Here is a tiny trained network, its code and every weight. The questions are about switching its units off for an input and a target symbol, where a switched-off unit gives its printed mean instead of its output.

import numpy as np


def w(rows, s, z=0):
    codes = np.array(rows[::2]) - 128.0
    scale = np.full(codes.shape[1], s)
    scale[-1] = z or s
    return codes * scale


def f(y):
    return np.maximum(y, 0)


def softmax(a):
    e = np.exp(a - a.max(-1, keepdims=True))
    return e / e.sum(-1, keepdims=True)


def log_softmax(a):
    a = a - a.max(-1, keepdims=True)
    return a - np.log(np.exp(a).sum(-1, keepdims=True))


def net(x, mask):
    ids = ['ΓΔΛΞΦαβεζθμπστψω'.index(c) for c in x.split()]
    T = len(ids)
    res = E[ids] + P[:T]
    u = 0
    for l in range(2):
        r = res
        for j in range(3):
            rows = slice(4 * j, 4 * j + 4)
            q, k, v = (r @ M[l][rows].T for M in (Q, K, V))
            z = softmax(np.where(np.tri(T) > 0, q @ k.T / 4**0.5, -1e9)) @ v
            o = O[l][rows]
            res = res + np.where(mask[u + j], z, o[:, -1]) @ o[:, :-1]
        u += 3
        y = f(res @ A[l][:, :-1].T + A[l][:, -1])
        res = res + np.where(mask[u : u + 8], y, B[l][:, -1]) @ B[l][:, :-1]
        u += 8
    return log_softmax(res[-1] @ U[:, :-1].T + U[:, -1])


Q, K, V, O, A, B = {}, {}, {}, {}, {}, {}
E = w([
[135,60,120,141,241],'Γ',
[144,161,182,92,110],'Δ',
[158,142,122,149,126],'Λ',
[153,170,157,98,172],'Ξ',
[117,182,205,72,159],'Φ',
[151,144,230,150,250],'α',
[179,114,145,192,223],'β',
[120,133,156,80,70],'ε',
[56,182,136,177,111],'ζ',
[162,168,139,130,173],'θ',
[146,136,139,119,86],'μ',
[178,148,116,87,127],'π',
[160,131,78,135,153],'σ',
[152,112,75,133,99],'τ',
[133,163,139,95,142],'ψ',
[44,179,96,100,114],'ω',
],0.013)
P = w([
[157,240,106,119,126],'0',
[152,166,143,129,121],'1',
[27,96,84,30,150],'2',
[153,93,177,152,113],'3',
[151,163,135,144,129],'4',
[18,100,93,47,168],'5',
[160,73,186,151,110],'6',
[142,163,133,154,133],'7',
[3,108,101,65,196],'8',
[160,58,209,146,100],'9',
[138,162,134,156,132],'10',
],0.015)
Q[0] = w([
[107,104,140,69,195],'L0H0',
[181,97,135,172,62],'L0H0',
[183,169,125,139,125],'L0H0',
[60,138,116,123,161],'L0H0',
[113,186,161,89,171],'L0H1',
[156,170,162,100,142],'L0H1',
[85,91,112,113,152],'L0H1',
[113,161,63,128,150],'L0H1',
[164,160,5,32,153],'L0H2',
[160,49,217,186,143],'L0H2',
[97,218,116,143,86],'L0H2',
[89,150,111,194,145],'L0H2',
],0.012)
K[0] = w([
[176,193,114,79,160],'L0H0',
[131,49,143,125,68],'L0H0',
[144,74,162,198,122],'L0H0',
[98,189,96,120,184],'L0H0',
[113,214,148,142,121],'L0H1',
[206,224,224,202,102],'L0H1',
[107,151,57,108,155],'L0H1',
[91,124,87,172,72],'L0H1',
[217,190,72,47,159],'L0H2',
[2,201,120,247,67],'L0H2',
[176,31,178,120,165],'L0H2',
[146,75,201,125,10],'L0H2',
],0.0093)
V[0] = w([
[91,141,78,97,68],'L0H0',
[172,118,130,140,209],'L0H0',
[193,124,179,154,66],'L0H0',
[115,129,139,154,150],'L0H0',
[101,136,108,151,117],'L0H1',
[140,98,148,48,186],'L0H1',
[206,133,158,177,81],'L0H1',
[207,162,46,150,172],'L0H1',
[230,107,127,62,97],'L0H2',
[49,155,157,186,110],'L0H2',
[180,124,115,141,151],'L0H2',
[194,117,144,2,154],'L0H2',
],0.007)
O[0] = w([
[179,154,159,55,154,143],'L0H0',
[32,130,75,173,125,87],'L0H0',
[131,6,176,166,128,153],'L0H0',
[132,138,90,146,120,135],'L0H0',
[152,127,108,108,141,150],'L0H1',
[101,144,218,137,112,93],'L0H1',
[78,94,78,209,91,68],'L0H1',
[77,216,79,196,152,101],'L0H1',
[231,89,102,69,130,31],'L0H2',
[63,136,180,191,115,251],'L0H2',
[167,133,96,120,158,79],'L0H2',
[206,99,135,3,142,77],'L0H2',
],0.0056,0.0024)
A[0] = w([
[220,137,76,178,212,156],'L0N0',
[99,75,27,126,89,215],'L0N1',
[214,149,56,124,2,151],'L0N2',
[104,31,183,108,160,91],'L0N3',
[108,136,133,84,232,175],'L0N4',
[40,107,130,115,137,88],'L0N5',
[93,98,77,76,150,253],'L0N6',
[208,178,212,112,158,89],'L0N7',
],0.0082,0.0042)
B[0] = w([
[238,124,69,118,215,176],'L0N0',
[2,170,124,144,138,168],'L0N1',
[163,146,33,135,56,184],'L0N2',
[163,181,54,169,171,205],'L0N3',
[85,116,162,52,165,254],'L0N4',
[154,103,47,97,111,210],'L0N5',
[38,105,96,70,123,250],'L0N6',
[183,150,253,79,111,173],'L0N7',
],0.0079,0.0047)
Q[1] = w([
[182,88,97,82,165],'L1H0',
[40,168,49,94,93],'L1H0',
[212,112,124,202,116],'L1H0',
[111,1,169,116,178],'L1H0',
[101,83,157,120,110],'L1H1',
[26,124,108,97,158],'L1H1',
[109,212,100,138,117],'L1H1',
[106,51,152,112,156],'L1H1',
[147,97,133,60,212],'L1H2',
[30,53,140,87,122],'L1H2',
[143,73,222,177,139],'L1H2',
[153,13,103,98,101],'L1H2',
],0.0087)
K[1] = w([
[212,136,75,104,149],'L1H0',
[106,194,64,105,21],'L1H0',
[130,1,122,173,176],'L1H0',
[106,230,110,112,221],'L1H0',
[114,163,107,101,108],'L1H1',
[99,198,61,150,151],'L1H1',
[107,160,142,171,94],'L1H1',
[118,167,81,108,178],'L1H1',
[126,157,73,108,205],'L1H2',
[70,197,101,120,139],'L1H2',
[142,109,222,121,170],'L1H2',
[121,134,73,31,107],'L1H2',
],0.008)
V[1] = w([
[116,108,78,178,164],'L1H0',
[163,92,96,99,132],'L1H0',
[149,138,123,150,245],'L1H0',
[152,99,87,138,77],'L1H0',
[87,120,128,111,93],'L1H1',
[155,129,134,167,140],'L1H1',
[121,137,147,119,129],'L1H1',
[158,152,157,141,75],'L1H1',
[151,124,113,124,108],'L1H2',
[145,150,116,141,186],'L1H2',
[108,97,92,109,141],'L1H2',
[81,133,181,127,164],'L1H2',
],0.013)
O[1] = w([
[166,52,98,121,138,93],'L1H0',
[138,166,57,132,141,10],'L1H0',
[136,89,120,142,245,170],'L1H0',
[195,155,60,109,91,36],'L1H0',
[98,198,104,134,144,148],'L1H1',
[175,98,154,144,115,61],'L1H1',
[135,149,123,113,141,156],'L1H1',
[169,119,133,141,176,101],'L1H1',
[121,145,153,143,148,67],'L1H2',
[148,174,168,102,83,150],'L1H2',
[71,123,122,126,106,154],'L1H2',
[156,91,71,114,92,254],'L1H2',
],0.011,0.0045)
A[1] = w([
[92,215,141,194,100,203],'L1N0',
[18,124,92,137,70,68],'L1N1',
[162,160,104,42,80,225],'L1N2',
[46,66,58,79,119,2],'L1N3',
[80,97,181,49,110,44],'L1N4',
[200,210,64,114,2,78],'L1N5',
[201,120,176,230,80,181],'L1N6',
[185,113,64,115,201,169],'L1N7',
],0.0074,0.0067)
B[1] = w([
[77,103,102,164,84,216],'L1N0',
[196,163,147,121,157,240],'L1N1',
[115,127,151,63,69,216],'L1N2',
[190,132,129,191,132,249],'L1N3',
[106,105,163,189,142,205],'L1N4',
[143,8,147,145,157,180],'L1N5',
[147,164,126,199,133,209],'L1N6',
[78,133,84,143,81,180],'L1N7',
],0.012)
U = w([
[38,94,99,104,163,180],'Γ',
[207,171,206,131,108,95],'Δ',
[221,186,88,186,130,20],'Λ',
[157,171,146,96,174,241],'Ξ',
[86,150,196,82,131,98],'Φ',
[124,55,202,123,173,107],'α',
[128,81,93,179,171,1],'β',
[95,89,164,84,57,54],'ε',
[59,142,126,194,94,162],'ζ',
[178,162,115,142,190,138],'θ',
[212,80,146,169,102,24],'μ',
[201,133,114,62,119,227],'π',
[113,176,42,111,127,184],'σ',
[111,65,62,122,102,136],'τ',
[114,220,133,86,99,163],'ψ',
[2,129,107,65,95,200],'ω',
],0.0098,0.0064)

Each question gives the input, a string of symbols that net reads in full, and the target symbol t.
The units are the heads (4 rows each of Q, K, V and O) and the neurons (one row each of A and B). Each row of codes is followed by its name. A weight is (code - 128) times the scale printed after its matrix; where a second scale follows, it is the last column's (O, A, B and U).
mask holds one flag per unit, layer by layer, with each layer's heads first. A switched-off unit (its flag False) gives its mean, the last column of its rows in O or B, instead of its output. The means were averaged over made-up inputs and are rounded, as every weight is.
A unit's drop is (log p(t) with every unit on - log p(t) with that unit switched off) / (log p(t) with every unit on - log p(t) with every unit switched off).
The circuit of an input: a set's keep is (log p(t) with only the set's units on - log p(t) with every unit switched off) / (log p(t) with every unit on - log p(t) with every unit switched off). Starting from the 12 units with the biggest drops (on a tie, the unit counted first), units are removed one at a time, each time the one whose removal leaves the highest keep (on an exact tie, the one counted first), for as long as the keep stays at least 0.8.
circuit, biggest first: the units of the circuit, biggest drop first
top k neurons: the k neurons with the biggest drops, biggest first
top k neurons in layer l: the k neurons of layer l with the biggest drops, biggest first
heads that matter: for each layer, one digit per head in row order, 1 if its drop is at least 0.15 and else 0, layers parted by /
input ε ε ε ζ Λ ε τ, target ζ: circuit, biggest first	L0H2; L1H2; L1H0
input σ θ ζ π, target ζ: circuit, biggest first	L0H2; L0H1; L1N1
input μ ψ Λ μ ε, target ε: heads that matter	001 / 100
input τ θ ε Δ ψ Δ ζ Γ ζ μ Φ, target Φ: circuit, biggest first	L0N7; L1N3; L1H0
input ζ Δ Λ Φ, target ζ: circuit, biggest first	L0H2; L1N1
input ζ μ μ Δ τ α μ Ξ, target Ξ: top 2 neurons	L1N0; L0N7
input ζ μ Δ Φ μ ε Ξ μ μ Λ, target ζ: heads that matter	001 / 010
input π ψ Δ, target σ: top 3 neurons	L0N7; L0N6; L0N0
input Λ τ ζ ε ζ τ μ π, target π: top 2 neurons in layer 1	L1N3; L1N4
input ζ τ Ξ, target α: circuit, biggest first	L1H0; L1N4; L0H2
input Δ σ Δ ζ μ μ ζ α ζ, target ψ: top 3 neurons	L1N1; L1N3; L0N3
input ε ζ μ ζ μ τ ζ σ μ, target ε: top 4 neurons	L1N5; L0N2; L1N2; L1N1
input θ Λ ε Γ, target Γ: circuit, biggest first	L1H0; L1N7; L1N3; L1N1
input ε ζ ω, target ε: heads that matter	111 / 100
input ζ ε μ Λ ζ Λ π μ Λ, target α: circuit, biggest first	L1H0; L0H2; L1N4; L0N4
input Δ Λ Ξ ζ τ, target τ: circuit, biggest first	L1H0; L1N5; L0N2; L1N3
input ζ ζ ζ ζ μ π μ ψ μ, target α: heads that matter	011 / 100
input ζ ζ ω, target α: top 2 neurons in layer 1	L1N4; L1N3
input τ Ξ ζ Δ μ ζ θ ζ ζ Δ β, target β: circuit, biggest first	L1H0; L0N0
input Δ ζ ζ ζ μ θ ζ ζ Ξ, target ψ: top 3 neurons	L1N1; L1N3; L1N2
input Λ τ ζ Λ ω Δ, target τ: heads that matter	011 / 110
input ζ ζ ζ θ, target ζ: heads that matter	001 / 000
input ζ Δ μ Δ ζ τ, target α: circuit, biggest first	L1H0; L0H2; L0H1; L1N4
input α Γ ζ ζ θ Λ Δ Ξ Δ, target Λ: top 4 neurons	L1N3; L1N1; L0N6; L0N5
input ε σ τ, target ε: top 4 neurons	L1N2; L0N2; L1N5; L0N7
input ε Δ ζ, target ε: top 4 neurons in layer 1	L1N5; L1N2; L1N1; L1N3
input Λ μ Φ Λ ζ ζ ζ α π, target τ: top 3 neurons	L0N6; L0N0; L1N3
input μ μ ζ, target π: heads that matter	010 / 100
